Here is a tiny trained network, its code and every weight. The questions are about switching its units off for an input and a class, where a switched-off unit gives its printed mean instead of its output.

import numpy as np


def w(rows, s, z=0):
    codes = np.array(rows[::2]) - 128.0
    scale = np.full(codes.shape[1], s)
    scale[-1] = z or s
    return codes * scale


def f(y):
    return y / 2 * (1 + np.tanh(0.7978845608 * (y + 0.044715 * y**3)))


def log_softmax(a):
    a = a - a.max(-1, keepdims=True)
    return a - np.log(np.exp(a).sum(-1, keepdims=True))


def net(x, mask):
    res = np.array(x, float).reshape(1, 8) / 4 @ E
    y = f(res @ A[0][:, :-1].T + A[0][:, -1])
    res = res + np.where(mask, y, B[0][:, -1]) @ B[0][:, :-1]
    return log_softmax(res[-1] @ U[:, :-1].T + U[:, -1])


A, B = {}, {}
E = w([
[65,25,127,155,185,126,77,27,185],'x0',
[220,181,128,249,126,137,49,81,135],'x1',
[217,126,111,19,152,99,79,116,166],'x2',
[127,125,125,128,126,128,129,128,130],'x3',
[101,238,85,93,208,119,208,9,116],'x4',
[181,106,164,174,144,64,225,139,217],'x5',
[189,54,144,140,186,61,161,99,2],'x6',
[130,130,123,126,127,129,126,127,127],'x7',
],0.0038)
A[0] = w([
[50,134,135,225,115,129,166,138,88,128],'neuron 1',
[114,201,126,111,148,117,169,47,123,98],'neuron 2',
[140,72,145,147,119,127,80,211,138,99],'neuron 3',
[179,48,122,142,145,96,162,102,14,108],'neuron 4',
[191,180,124,219,127,132,58,90,140,95],'neuron 5',
[138,98,146,136,120,138,106,161,130,70],'neuron 6',
[171,233,143,109,89,116,163,211,76,97],'neuron 7',
[141,71,141,146,114,128,80,208,137,100],'neuron 8',
[111,124,127,113,130,117,135,138,132,192],'neuron 9',
[192,186,130,218,137,124,60,95,138,103],'neuron 10',
[143,73,142,145,100,128,88,190,135,85],'neuron 11',
[137,71,136,150,95,121,102,185,131,154],'neuron 12',
[84,188,138,116,98,162,102,153,232,108],'neuron 13',
[82,175,117,126,91,146,105,144,223,88],'neuron 14',
[112,204,126,112,152,112,166,50,125,92],'neuron 15',
[66,43,151,136,139,122,88,25,178,98],'neuron 16',
[80,48,126,138,158,127,83,49,176,88],'neuron 17',
[115,139,112,129,129,144,91,135,95,47],'neuron 18',
[170,209,145,114,108,135,168,217,78,85],'neuron 19',
[27,129,123,250,111,139,180,146,77,115],'neuron 20',
[64,90,147,52,129,114,181,158,124,99],'neuron 21',
[115,203,138,107,158,125,169,48,123,103],'neuron 22',
[139,121,127,130,121,119,145,125,139,30],'neuron 23',
[125,119,129,125,131,122,128,122,122,44],'neuron 24',
[182,125,131,59,140,104,90,123,160,84],'neuron 25',
[169,112,144,161,140,107,202,132,189,113],'neuron 26',
[180,63,160,130,155,112,162,100,18,97],'neuron 27',
[126,145,160,118,122,116,132,122,133,254],'neuron 28',
[203,120,110,44,138,111,93,120,160,108],'neuron 29',
[153,116,137,135,122,114,173,129,163,48],'neuron 30',
[81,184,131,124,100,160,102,148,228,97],'neuron 31',
[134,118,127,142,122,127,106,133,129,46],'neuron 32',
[147,144,120,169,123,132,98,109,127,59],'neuron 33',
[138,85,141,141,111,125,97,176,133,71],'neuron 34',
[60,89,127,53,127,123,181,168,139,99],'neuron 35',
[147,67,136,153,103,132,90,207,143,127],'neuron 36',
[61,164,118,72,116,187,2,93,17,102],'neuron 37',
[55,75,107,48,136,126,185,176,133,101],'neuron 38',
[126,190,124,112,161,143,175,57,124,104],'neuron 39',
[138,126,135,135,155,119,148,151,165,53],'neuron 40',
[194,88,136,177,139,108,252,129,250,100],'neuron 41',
[234,111,123,18,147,103,77,103,170,111],'neuron 42',
],0.0071,0.006)
B[0] = w([
[99,137,159,100,110,167,103,136,169,158],'neuron 1',
[89,114,106,119,116,145,170,82,105,153],'neuron 2',
[96,127,100,121,113,135,170,80,119,154],'neuron 3',
[121,181,146,147,205,95,100,88,128,165],'neuron 4',
[216,102,173,121,91,131,144,107,101,165],'neuron 5',
[109,128,136,123,120,118,166,107,127,112],'neuron 6',
[153,80,104,151,182,125,192,179,189,171],'neuron 7',
[93,124,102,122,112,137,166,79,116,155],'neuron 8',
[142,123,107,138,124,143,96,123,123,181],'neuron 9',
[213,104,166,121,90,142,138,105,100,170],'neuron 10',
[96,124,114,120,113,124,174,83,122,141],'neuron 11',
[108,134,86,116,129,157,133,103,112,180],'neuron 12',
[122,161,148,143,207,94,104,95,112,170],'neuron 13',
[121,160,158,142,187,96,127,92,125,150],'neuron 14',
[91,119,107,119,113,145,176,81,106,151],'neuron 15',
[170,101,90,147,174,135,197,194,176,165],'neuron 16',
[152,104,103,147,166,131,200,174,168,152],'neuron 17',
[114,136,167,130,113,89,164,142,127,101],'neuron 18',
[139,86,123,153,163,118,188,164,182,156],'neuron 19',
[82,145,183,101,106,187,101,147,183,167],'neuron 20',
[201,120,161,139,105,136,134,115,101,146],'neuron 21',
[92,119,98,121,112,148,170,81,104,157],'neuron 22',
[117,137,168,133,121,103,171,136,124,94],'neuron 23',
[124,135,158,137,130,113,168,133,128,95],'neuron 24',
[95,138,169,134,107,152,129,135,157,126],'neuron 25',
[108,124,116,126,99,85,116,154,112,154],'neuron 26',
[122,173,152,144,199,86,110,89,131,155],'neuron 27',
[142,115,69,126,133,158,60,119,131,254],'neuron 28',
[89,132,166,133,106,165,108,138,161,147],'neuron 29',
[109,135,161,133,112,86,164,146,119,105],'neuron 30',
[123,157,157,142,201,94,118,92,117,160],'neuron 31',
[121,131,163,127,120,105,178,114,128,98],'neuron 32',
[146,125,171,124,112,118,162,122,121,107],'neuron 33',
[102,126,132,120,122,122,176,99,121,121],'neuron 34',
[198,118,166,123,103,134,129,99,105,148],'neuron 35',
[93,128,86,121,120,146,151,88,103,174],'neuron 36',
[95,131,110,134,59,3,119,196,106,178],'neuron 37',
[210,120,161,143,90,151,130,109,92,156],'neuron 38',
[96,118,104,120,114,144,164,85,110,152],'neuron 39',
[113,136,158,134,119,96,153,141,119,102],'neuron 40',
[91,140,114,117,66,37,99,195,90,190],'neuron 41',
[77,145,175,123,109,194,106,143,184,170],'neuron 42',
],0.028,0.0047)
U = w([
[47,113,79,97,104,153,224,40,78,90],'0',
[159,61,112,182,194,121,227,218,207,87],'1',
[114,223,196,165,227,68,95,75,108,94],'2',
[240,95,224,120,53,147,133,109,64,90],'3',
[64,142,127,115,35,2,105,220,92,93],'4',
[128,119,77,123,133,159,71,129,134,255],'5',
[129,121,78,117,128,159,65,132,125,219],'6',
[58,157,216,85,88,203,96,156,200,90],'7',
],0.0065,0.0048)

Each question gives the input, the list of numbers given to net, and the class t.
The units are the neurons (one row each of A and B). Each row of codes is followed by its name. A weight is (code - 128) times the scale printed after its matrix; where a second scale follows, it is the last column's (A, B and U).
mask holds one flag per neuron, in row order. A switched-off neuron (its flag False) gives its mean, the last column of its row in B, instead of its output. The means were averaged over made-up inputs and are rounded, as every weight is.
A unit's drop is (log p(t) with every unit on - log p(t) with that unit switched off) / (log p(t) with every unit on - log p(t) with every unit switched off).
The circuit of an input: a set's keep is (log p(t) with only the set's units on - log p(t) with every unit switched off) / (log p(t) with every unit on - log p(t) with every unit switched off). Starting from the 12 units with the biggest drops (on a tie, the unit counted first), units are removed one at a time, each time the one whose removal leaves the highest keep (on an exact tie, the one counted first), for as long as the keep stays at least 0.8.
units of the circuit, in order: the units of the circuit, biggest drop first
most important unit: the unit with the biggest drop
top k neurons: the k neurons with the biggest drops, biggest first
drop of u: that unit's drop, to one decimal
input [-7,0,6,8,1,-8,6,-6], class 4: most important unit => neuron 37
input [-1,5,1,-5,2,1,3,-1], class 3: units of the circuit, in order => neuron 10; neuron 5
input [8,-3,-8,3,6,5,1,-3], class 1: top 2 neurons => neuron 16; neuron 17
input [-7,4,5,0,-6,0,-5,-6], class 1: top 2 neurons => neuron 7; neuron 19
input [-6,-4,1,-7,-6,-7,2,5], class 4: top 2 neurons => neuron 37; neuron 16
input [-6,4,-7,-7,-3,-7,-7,2], class 2: units of the circuit, in order => neuron 13; neuron 31
input [-6,-6,-4,6,3,-1,-3,-1], class 1: top 4 neurons => neuron 7; neuron 19; neuron 10; neuron 5
input [-3,-2,8,-1,7,-4,4,2], class 7: top 2 neurons => neuron 42; neuron 29
input [4,2,7,2,4,-3,-1,4], class 7: top 3 neurons => neuron 42; neuron 29; neuron 25
input [1,-8,-2,4,7,-4,7,5], class 3: top 2 neurons => neuron 38; neuron 21
input [4,7,-8,-5,-5,4,5,-4], class 7: top 2 neurons => neuron 20; neuron 1
input [-2,-6,-7,-1,-5,-5,-7,7], class 2: top 3 neurons => neuron 13; neuron 31; neuron 14
input [0,8,4,7,-3,-5,-3,2], class 3: top 2 neurons => neuron 5; neuron 10
input [-2,3,-8,3,-6,8,-2,-6], class 4: most important unit => neuron 41
input [-2,6,8,0,5,-4,-1,6], class 7: top 2 neurons => neuron 42; neuron 29
input [6,6,0,2,4,-7,8,6], class 2: top 2 neurons => neuron 4; neuron 27
input [7,2,-3,-3,7,-7,-5,5], class 0: drop of neuron 7 => 0.3
input [-3,8,3,-7,4,-5,-4,-8], class 3: drop of neuron 5 => 0.2
input [-3,8,5,8,0,5,2,3], class 3: drop of neuron 10 => 0.2
input [-1,4,-4,2,3,0,6,0], class 2: units of the circuit, in order => neuron 4
